Below is a small trained network, with its code and all its weights. Each question gives an input and a class and asks what happens when units are switched off, that is, made to give their printed mean instead of their output.

import numpy as np


def w(rows, s, z=0):
    codes = np.array(rows[::2]) - 128.0
    scale = np.full(codes.shape[1], s)
    scale[-1] = z or s
    return codes * scale


def f(y):
    return y / 2 * (1 + np.tanh(0.7978845608 * (y + 0.044715 * y**3)))


def log_softmax(a):
    a = a - a.max(-1, keepdims=True)
    return a - np.log(np.exp(a).sum(-1, keepdims=True))


def net(x, mask):
    res = np.array(x, float).reshape(1, 6) / 4 @ E
    y = f(res @ A[0][:, :-1].T + A[0][:, -1])
    res = res + np.where(mask, y, B[0][:, -1]) @ B[0][:, :-1]
    return log_softmax(res[-1] @ U[:, :-1].T + U[:, -1])


A, B = {}, {}
E = w([
[174,157,170,10],'x0',
[124,128,129,131],'x1',
[130,129,129,129],'x2',
[127,130,128,127],'x3',
[219,171,218,230],'x4',
[254,199,8,131],'x5',
],0.0078)
A[0] = w([
[52,184,48,245,136],'neuron 1',
[196,210,17,133,74],'neuron 2',
[163,219,186,2,99],'neuron 3',
[176,129,73,138,72],'neuron 4',
[168,36,121,137,254],'neuron 5',
[190,205,241,212,93],'neuron 6',
],0.0098)
B[0] = w([
[234,65,134,146,224],'neuron 1',
[20,185,206,202,213],'neuron 2',
[186,45,95,255,195],'neuron 3',
[41,108,153,253,145],'neuron 4',
[167,213,159,31,254],'neuron 5',
[52,123,33,103,232],'neuron 6',
],0.0094,0.009)
U = w([
[50,122,238,174,76],'0',
[174,33,138,192,34],'1',
[50,130,8,118,70],'2',
[130,157,161,128,254],'3',
[131,155,155,128,221],'4',
],0.019,0.0073)

Each question gives the input, the list of numbers given to net, and the class t.
The units are the neurons (one row each of A and B). Each row of codes is followed by its name. A weight is (code - 128) times the scale printed after its matrix; where a second scale follows, it is the last column's (A, B and U).
mask holds one flag per neuron, in row order. A switched-off neuron (its flag False) gives its mean, the last column of its row in B, instead of its output. The means were averaged over made-up inputs and are rounded, as every weight is.
A unit's drop is (log p(t) with every unit on - log p(t) with that unit switched off) / (log p(t) with every unit on - log p(t) with every unit switched off).
The circuit of an input: a set's keep is (log p(t) with only the set's units on - log p(t) with every unit switched off) / (log p(t) with every unit on - log p(t) with every unit switched off). Starting from all 6 units, units are removed one at a time, each time the one whose removal leaves the highest keep (on an exact tie, the one counted first), for as long as the keep stays at least 0.8.
units of the circuit, in order: the units of the circuit, biggest drop first
most important unit: the unit with the biggest drop
k most important neurons: the k neurons with the biggest drops, biggest first
drop of u: that unit's drop, to one decimal
input [-7,-1,-3,-2,-3,-4], class 1: units of the circuit, in order -> (neuron 1)
input [4,0,-8,-7,7,-7], class 3: 2 most important neurons -> (neuron 2; neuron 6)
input [-7,3,6,-2,0,0], class 1: 2 most important neurons -> (neuron 1; neuron 2)
input [-8,-5,5,-6,-7,0], class 1: 2 most important neurons -> (neuron 1; neuron 6)
input [6,5,4,-6,-5,-5], class 1: 3 most important neurons -> (neuron 3; neuron 2; neuron 6)
input [-6,-2,-6,-5,-2,5], class 1: 3 most important neurons -> (neuron 1; neuron 6; neuron 4)
input [-2,6,-8,2,-6,-5], class 3: 2 most important neurons -> (neuron 6; neuron 2)
input [3,6,6,2,-1,6], class 0: units of the circuit, in order -> (neuron 2; neuron 4)
input [-8,-4,8,-4,-2,8], class 0: 3 most important neurons -> (neuron 2; neuron 4; neuron 3)
input [-4,5,-3,-1,1,-4], class 4: 3 most important neurons -> (neuron 2; neuron 3; neuron 4)
input [-6,-3,-7,0,-5,6], class 3: units of the circuit, in order -> (neuron 2; neuron 6)
input [-2,5,4,4,-3,-2], class 4: 4 most important neurons -> (neuron 6; neuron 2; neuron 3; neuron 4)
input [-7,-2,7,2,-7,7], class 0: units of the circuit, in order -> (neuron 2; neuron 6)
input [0,6,-5,1,-2,7], class 0: most important unit -> neuron 2
input [6,-3,-3,7,8,7], class 2: 2 most important neurons -> (neuron 6; neuron 1)
input [-7,-8,3,2,8,-7], class 2: 2 most important neurons -> (neuron 6; neuron 2)
input [-3,-1,-4,7,8,-2], class 2: drop of neuron 6 -> 0.8
input [7,3,-6,4,-6,-5], class 1: drop of neuron 3 -> 0.9
input [5,-5,5,-7,-2,8], class 0: drop of neuron 2 -> 0.7
input [-1,-8,8,4,-5,3], class 3: units of the circuit, in order -> (neuron 6)
